Below is a small trained network, with its code and all its weights. Each question gives an input and a class and asks what happens when units are switched off, that is, made to give their printed mean instead of their output.

import numpy as np


def w(rows, s, z=0):
    codes = np.array(rows[::2]) - 128.0
    scale = np.full(codes.shape[1], s)
    scale[-1] = z or s
    return codes * scale


def norm(h):
    return h / np.sqrt((h * h).mean(-1, keepdims=True) + 1e-5)


def f(y):
    return y / 2 * (1 + np.tanh(0.7978845608 * (y + 0.044715 * y**3)))


def log_softmax(a):
    a = a - a.max(-1, keepdims=True)
    return a - np.log(np.exp(a).sum(-1, keepdims=True))


def net(x, mask):
    res = np.array(x, float).reshape(1, 6) / 4 @ E
    u = 0
    for l in range(3):
        y = f(norm(res) @ A[l][:, :-1].T + A[l][:, -1])
        res = res + np.where(mask[u : u + 6], y, B[l][:, -1]) @ B[l][:, :-1]
        u += 6
    return log_softmax(norm(res)[-1] @ U[:, :-1].T + U[:, -1])


A, B = {}, {}
E = w([
[125,127,145,134,132,123,114,130,110,133],'x0',
[187,129,61,158,170,118,146,116,1,46],'x1',
[118,70,138,106,115,41,142,71,101,137],'x2',
[122,123,106,136,128,124,127,142,127,146],'x3',
[62,155,112,18,242,149,151,100,104,163],'x4',
[59,93,146,234,192,161,151,94,138,102],'x5',
],0.0081)
A[0] = w([
[200,197,139,56,78,98,154,152,118,173,18],'0.n0',
[127,221,125,136,143,229,73,175,146,83,22],'0.n1',
[176,182,140,158,154,201,136,164,143,172,79],'0.n2',
[106,24,139,109,122,27,186,75,146,99,60],'0.n3',
[99,65,151,184,173,116,170,130,176,125,125],'0.n4',
[139,1,137,89,134,24,183,85,106,155,4],'0.n5',
],0.0065,0.0041)
B[0] = w([
[147,142,35,154,230,126,2,21,128,195,253],'0.n0',
[223,22,175,187,231,126,177,158,99,250,223],'0.n1',
[200,87,155,169,106,91,167,107,140,176,185],'0.n2',
[236,110,165,159,186,149,153,106,99,252,255],'0.n3',
[144,180,66,95,120,142,48,74,143,127,239],'0.n4',
[211,100,228,192,107,183,170,91,71,220,249],'0.n5',
],0.0071,0.0023)
A[1] = w([
[170,130,99,150,184,97,144,138,207,126,118],'1.n0',
[184,48,135,162,56,112,79,126,174,72,119],'1.n1',
[71,125,196,120,113,75,119,130,254,187,139],'1.n2',
[70,165,141,52,204,127,186,151,104,103,2],'1.n3',
[62,47,124,184,185,127,128,76,159,89,5],'1.n4',
[168,168,90,138,162,111,182,109,69,55,117],'1.n5',
],0.0075,0.0038)
B[1] = w([
[169,147,155,67,119,120,159,80,56,136,155],'1.n0',
[2,189,137,134,175,42,241,230,162,134,230],'1.n1',
[144,72,103,82,83,225,101,90,47,42,253],'1.n2',
[42,138,182,118,81,87,190,147,125,161,158],'1.n3',
[164,216,132,145,163,89,111,66,148,110,155],'1.n4',
[112,49,140,98,71,160,64,155,166,85,224],'1.n5',
],0.0093,0.0053)
A[2] = w([
[143,41,69,124,172,102,118,171,45,20,22],'2.n0',
[118,120,152,54,184,135,219,104,111,163,81],'2.n1',
[188,221,96,99,107,79,64,124,136,122,122],'2.n2',
[145,254,128,224,186,192,111,54,153,72,89],'2.n3',
[66,194,147,45,158,137,144,105,49,150,103],'2.n4',
[201,139,126,142,193,222,164,215,156,134,3],'2.n5',
],0.0077,0.0032)
B[2] = w([
[94,152,153,28,81,252,128,84,135,152,254],'2.n0',
[116,137,173,216,95,67,171,175,102,138,207],'2.n1',
[75,103,145,154,237,2,54,76,198,126,179],'2.n2',
[155,144,79,90,166,50,57,84,162,195,202],'2.n3',
[154,156,103,194,102,102,159,210,190,66,221],'2.n4',
[226,39,205,149,86,94,169,72,38,203,182],'2.n5',
],0.0099,0.0041)
U = w([
[181,69,190,164,129,144,165,107,61,219,101],'0',
[78,114,129,64,71,253,93,114,112,84,82],'1',
[53,182,135,182,116,82,186,211,150,103,58],'2',
[118,150,70,119,184,87,52,86,162,161,252],'3',
],0.015,0.0034)

Each question gives the input, the list of numbers given to net, and the class t.
The units are the neurons (one row each of A and B). Each row of codes is followed by its name. A weight is (code - 128) times the scale printed after its matrix; where a second scale follows, it is the last column's (A, B and U).
mask holds one flag per neuron, layer by layer. A switched-off neuron (its flag False) gives its mean, the last column of its row in B, instead of its output. The means were averaged over made-up inputs and are rounded, as every weight is.
A unit's drop is (log p(t) with every unit on - log p(t) with that unit switched off) / (log p(t) with every unit on - log p(t) with every unit switched off).
The circuit of an input: a set's keep is (log p(t) with only the set's units on - log p(t) with every unit switched off) / (log p(t) with every unit on - log p(t) with every unit switched off). Starting from the 12 units with the biggest drops (on a tie, the unit counted first), units are removed one at a time, each time the one whose removal leaves the highest keep (on an exact tie, the one counted first), for as long as the keep stays at least 0.8.
units of the circuit, in order: the units of the circuit, biggest drop first
unit that matters most: the unit with the biggest drop
k most important neurons: the k neurons with the biggest drops, biggest first
top k neurons in layer l: the k neurons of layer l with the biggest drops, biggest first
drop of u: that unit's drop, to one decimal
input [-3,-1,-8,-5,-6,-6], class 0: units of the circuit, in order	(2.n5)
input [5,-8,7,0,3,-1], class 1: 4 most important neurons	(1.n2; 1.n1; 0.n1; 2.n5)
input [4,-7,8,7,6,1], class 0: 3 most important neurons	(0.n3; 1.n1; 0.n5)
input [-4,-4,-6,-5,-8,0], class 2: 3 most important neurons	(1.n1; 0.n3; 0.n5)
input [-2,6,-6,0,7,-1], class 2: top 2 neurons in layer 2	(2.n4; 2.n1)
input [0,-7,2,6,-6,8], class 3: units of the circuit, in order	(1.n4; 0.n4)
input [7,3,-2,-6,2,3], class 1: 2 most important neurons	(1.n5; 0.n0)
input [-6,-1,-1,-6,4,-5], class 3: 2 most important neurons	(0.n0; 1.n1)
input [-7,7,-1,-3,-7,-2], class 1: 2 most important neurons	(2.n0; 1.n5)
input [2,3,-7,-6,7,3], class 0: 4 most important neurons	(0.n1; 2.n5; 1.n1; 0.n2)
input [-8,7,-4,-1,-7,-4], class 1: 2 most important neurons	(2.n0; 1.n5)
input [-6,4,-2,0,-6,-3], class 2: 2 most important neurons	(1.n1; 1.n2)
input [1,-1,-7,3,-6,-4], class 0: 2 most important neurons	(0.n1; 2.n5)
input [7,-4,-5,-6,-6,-8], class 3: unit that matters most	0.n0
input [-6,6,5,3,-6,5], class 1: 2 most important neurons	(2.n0; 1.n5)
input [5,5,4,0,8,-6], class 2: 2 most important neurons	(2.n4; 1.n2)
input [-4,-5,0,1,-3,6], class 3: top 2 neurons in layer 2	(2.n3; 2.n0)
input [-3,1,-6,6,3,8], class 3: top 3 neurons in layer 0	(0.n3; 0.n4; 0.n5)
input [3,4,-6,8,4,-1], class 0: drop of 0.n1	0.2
input [5,-1,2,2,-4,-7], class 3: drop of 0.n0	1.3
input [-1,0,4,4,-6,-5], class 2: drop of 1.n3	0.0
input [4,7,-3,7,-6,1], class 1: units of the circuit, in order	(2.n0)
